Below are the code and all the weights of a small trained network. Each question names an input and a class and asks about switching units off, where a switched-off unit gives its printed mean instead of its output.

import numpy as np


def w(rows, s, z=0):
    codes = np.array(rows[::2]) - 128.0
    scale = np.full(codes.shape[1], s)
    scale[-1] = z or s
    return codes * scale


def norm(h):
    return h / np.sqrt((h * h).mean(-1, keepdims=True) + 1e-5)


def f(y):
    return y / 2 * (1 + np.tanh(0.7978845608 * (y + 0.044715 * y**3)))


def log_softmax(a):
    a = a - a.max(-1, keepdims=True)
    return a - np.log(np.exp(a).sum(-1, keepdims=True))


def net(x, mask):
    res = np.array(x, float).reshape(1, 5) / 4 @ E
    u = 0
    for l in range(3):
        y = f(norm(res) @ A[l][:, :-1].T + A[l][:, -1])
        res = res + np.where(mask[u : u + 12], y, B[l][:, -1]) @ B[l][:, :-1]
        u += 12
    return log_softmax(norm(res)[-1] @ U[:, :-1].T + U[:, -1])


A, B = {}, {}
E = w([
[135,231,109,109,134,54,218,157],'x0',
[157,29,185,107,173,88,166,203],'x1',
[177,101,137,26,250,187,161,137],'x2',
[218,139,138,117,119,117,62,61],'x3',
[92,65,150,63,57,169,114,128],'x4',
],0.015)
A[0] = w([
[63,68,127,142,3,155,96,126,2],'0.n1',
[81,145,124,154,144,114,185,157,10],'0.n2',
[132,23,131,126,181,160,90,122,76],'0.n3',
[142,134,133,20,160,146,153,123,31],'0.n4',
[96,168,126,190,113,109,150,134,103],'0.n5',
[33,141,112,149,139,128,211,159,42],'0.n6',
[117,79,128,108,7,115,107,127,74],'0.n7',
[125,66,125,115,170,197,72,110,26],'0.n8',
[136,91,132,98,161,123,149,137,90],'0.n9',
[158,92,130,122,129,52,188,159,13],'0.n10',
[147,52,141,149,148,64,165,166,22],'0.n11',
[134,136,124,31,181,158,153,127,12],'0.n12',
],0.033,0.0077)
B[0] = w([
[123,138,219,104,41,206,166,55,253],'0.n1',
[59,177,159,107,151,139,116,171,185],'0.n2',
[184,78,130,177,130,167,54,198,241],'0.n3',
[112,155,107,110,197,150,203,70,201],'0.n4',
[87,199,162,175,143,133,110,156,211],'0.n5',
[50,176,190,137,160,138,131,184,217],'0.n6',
[178,143,172,107,72,171,190,93,235],'0.n7',
[138,143,133,58,150,107,2,137,223],'0.n8',
[126,90,76,200,129,152,129,124,179],'0.n9',
[152,118,177,64,157,78,110,103,196],'0.n10',
[168,107,149,241,131,145,194,165,209],'0.n11',
[133,132,59,89,177,175,189,89,205],'0.n12',
],0.05,0.021)
A[1] = w([
[124,95,166,81,38,105,180,57,87],'1.n1',
[155,45,72,187,77,111,156,178,87],'1.n2',
[142,128,85,81,88,109,72,140,16],'1.n3',
[101,95,135,130,82,133,136,111,65],'1.n4',
[106,80,113,133,133,90,141,106,110],'1.n5',
[165,168,179,135,136,5,159,86,184],'1.n6',
[97,91,132,123,32,131,154,98,51],'1.n7',
[93,90,81,117,148,136,166,85,3],'1.n8',
[136,138,79,84,152,119,190,117,95],'1.n9',
[127,249,26,230,43,111,77,47,196],'1.n10',
[14,104,131,108,93,70,155,184,29],'1.n11',
[155,150,63,82,152,123,212,119,29],'1.n12',
],0.035,0.0043)
B[1] = w([
[221,124,187,104,97,98,217,36,254],'1.n1',
[212,132,179,182,180,58,183,190,155],'1.n2',
[78,170,174,90,145,130,59,39,161],'1.n3',
[155,183,113,116,124,153,162,114,161],'1.n4',
[122,170,150,183,138,147,114,134,128],'1.n5',
[51,39,99,61,91,31,83,163,181],'1.n6',
[172,189,131,121,103,165,162,69,204],'1.n7',
[60,109,51,137,103,179,126,67,165],'1.n8',
[55,79,94,127,133,137,160,87,178],'1.n9',
[199,217,32,208,135,57,72,4,180],'1.n10',
[107,218,188,144,194,36,98,188,180],'1.n11',
[59,42,116,142,144,125,157,33,189],'1.n12',
],0.036,0.018)
A[2] = w([
[137,118,86,111,118,130,146,151,50],'2.n1',
[68,62,126,136,80,129,62,136,142],'2.n2',
[123,140,3,69,155,108,192,141,61],'2.n3',
[172,79,114,101,130,48,164,122,115],'2.n4',
[155,119,74,139,119,138,135,158,2],'2.n5',
[163,95,116,108,61,143,114,144,41],'2.n6',
[120,131,62,197,98,141,103,211,43],'2.n7',
[119,77,88,171,90,171,136,170,34],'2.n8',
[137,102,47,66,61,151,69,153,29],'2.n9',
[84,99,144,118,30,165,156,123,61],'2.n10',
[135,123,116,96,126,119,144,143,113],'2.n11',
[139,91,84,120,136,132,109,141,36],'2.n12',
],0.035,0.0047)
B[2] = w([
[105,121,164,140,122,103,135,106,128],'2.n1',
[149,111,22,106,101,151,121,202,170],'2.n2',
[11,82,117,206,92,166,126,86,213],'2.n3',
[120,58,74,120,43,101,85,153,157],'2.n4',
[102,119,215,140,118,110,130,129,144],'2.n5',
[106,239,64,83,253,47,206,167,180],'2.n6',
[239,109,144,85,112,143,217,150,177],'2.n7',
[157,121,44,173,74,107,152,164,160],'2.n8',
[34,159,96,39,114,107,79,158,188],'2.n9',
[194,180,32,60,70,100,187,135,245],'2.n10',
[135,121,114,115,161,99,156,129,120],'2.n11',
[83,182,201,112,120,92,132,153,175],'2.n12',
],0.029,0.012)
U = w([
[168,113,113,51,150,165,2,131,121],'0',
[221,69,131,193,163,174,126,206,135],'1',
[185,171,194,93,37,169,179,76,172],'2',
[73,90,63,129,190,187,167,65,186],'3',
[143,163,66,161,110,50,78,67,119],'4',
[145,62,128,69,79,72,164,90,2],'5',
[43,210,188,158,149,95,147,183,123],'6',
[97,64,96,121,101,37,93,179,90],'7',
],0.02,0.0067)

Each question gives the input, the list of numbers given to net, and the class t.
The units are the neurons (one row each of A and B). Each row of codes is followed by its name. A weight is (code - 128) times the scale printed after its matrix; where a second scale follows, it is the last column's (A, B and U).
mask holds one flag per neuron, layer by layer. A switched-off neuron (its flag False) gives its mean, the last column of its row in B, instead of its output. The means were averaged over made-up inputs and are rounded, as every weight is.
A unit's drop is (log p(t) with every unit on - log p(t) with that unit switched off) / (log p(t) with every unit on - log p(t) with every unit switched off).
The circuit of an input: a set's keep is (log p(t) with only the set's units on - log p(t) with every unit switched off) / (log p(t) with every unit on - log p(t) with every unit switched off). Starting from the 12 units with the biggest drops (on a tie, the unit counted first), units are removed one at a time, each time the one whose removal leaves the highest keep (on an exact tie, the one counted first), for as long as the keep stays at least 0.8.
circuit, biggest first: the units of the circuit, biggest drop first
top k neurons: the k neurons with the biggest drops, biggest first
top k neurons in layer l: the k neurons of layer l with the biggest drops, biggest first
drop of u: that unit's drop, to one decimal
input [-7,2,2,-5,0], class 0: circuit, biggest first -> 0.n8
input [2,6,-6,6,-1], class 7: top 2 neurons in layer 0 -> 0.n1, 0.n10
input [-1,-4,2,1,-8], class 4: top 3 neurons -> 1.n10, 0.n1, 0.n10
input [2,7,-4,3,-1], class 7: circuit, biggest first -> 0.n10, 1.n6, 0.n1
input [0,8,5,-1,-2], class 1: top 2 neurons -> 0.n11, 0.n3
input [6,3,-7,4,0], class 7: top 3 neurons -> 1.n6, 0.n1, 0.n10
input [8,6,-2,1,0], class 6: top 2 neurons in layer 0 -> 0.n2, 0.n6
input [-8,8,-3,-4,1], class 1: top 2 neurons in layer 0 -> 0.n3, 0.n11
input [-2,-2,-2,8,-4], class 4: top 2 neurons -> 0.n1, 0.n10
input [-4,-7,-1,6,-4], class 4: top 3 neurons -> 0.n1, 1.n10, 0.n10
input [4,3,6,-7,-7], class 3: top 2 neurons -> 0.n12, 0.n4
input [-7,3,7,1,5], class 0: top 2 neurons -> 0.n8, 0.n3
input [-2,-1,5,-2,8], class 3: top 2 neurons -> 0.n4, 0.n12
input [3,-7,8,-8,-2], class 3: circuit, biggest first -> 0.n12
input [8,7,-7,4,-1], class 7: top 2 neurons -> 1.n6, 0.n10
input [7,-5,-5,2,-7], class 6: top 2 neurons in layer 0 -> 0.n5, 0.n9
input [-8,0,0,0,-4], class 0: drop of 2.n12 -> 0.0
input [6,8,2,-5,5], class 3: drop of 0.n12 -> 0.4
input [-6,3,3,8,-7], class 0: drop of 0.n8 -> 0.6
input [-6,8,8,2,7], class 1: circuit, biggest first -> 0.n3
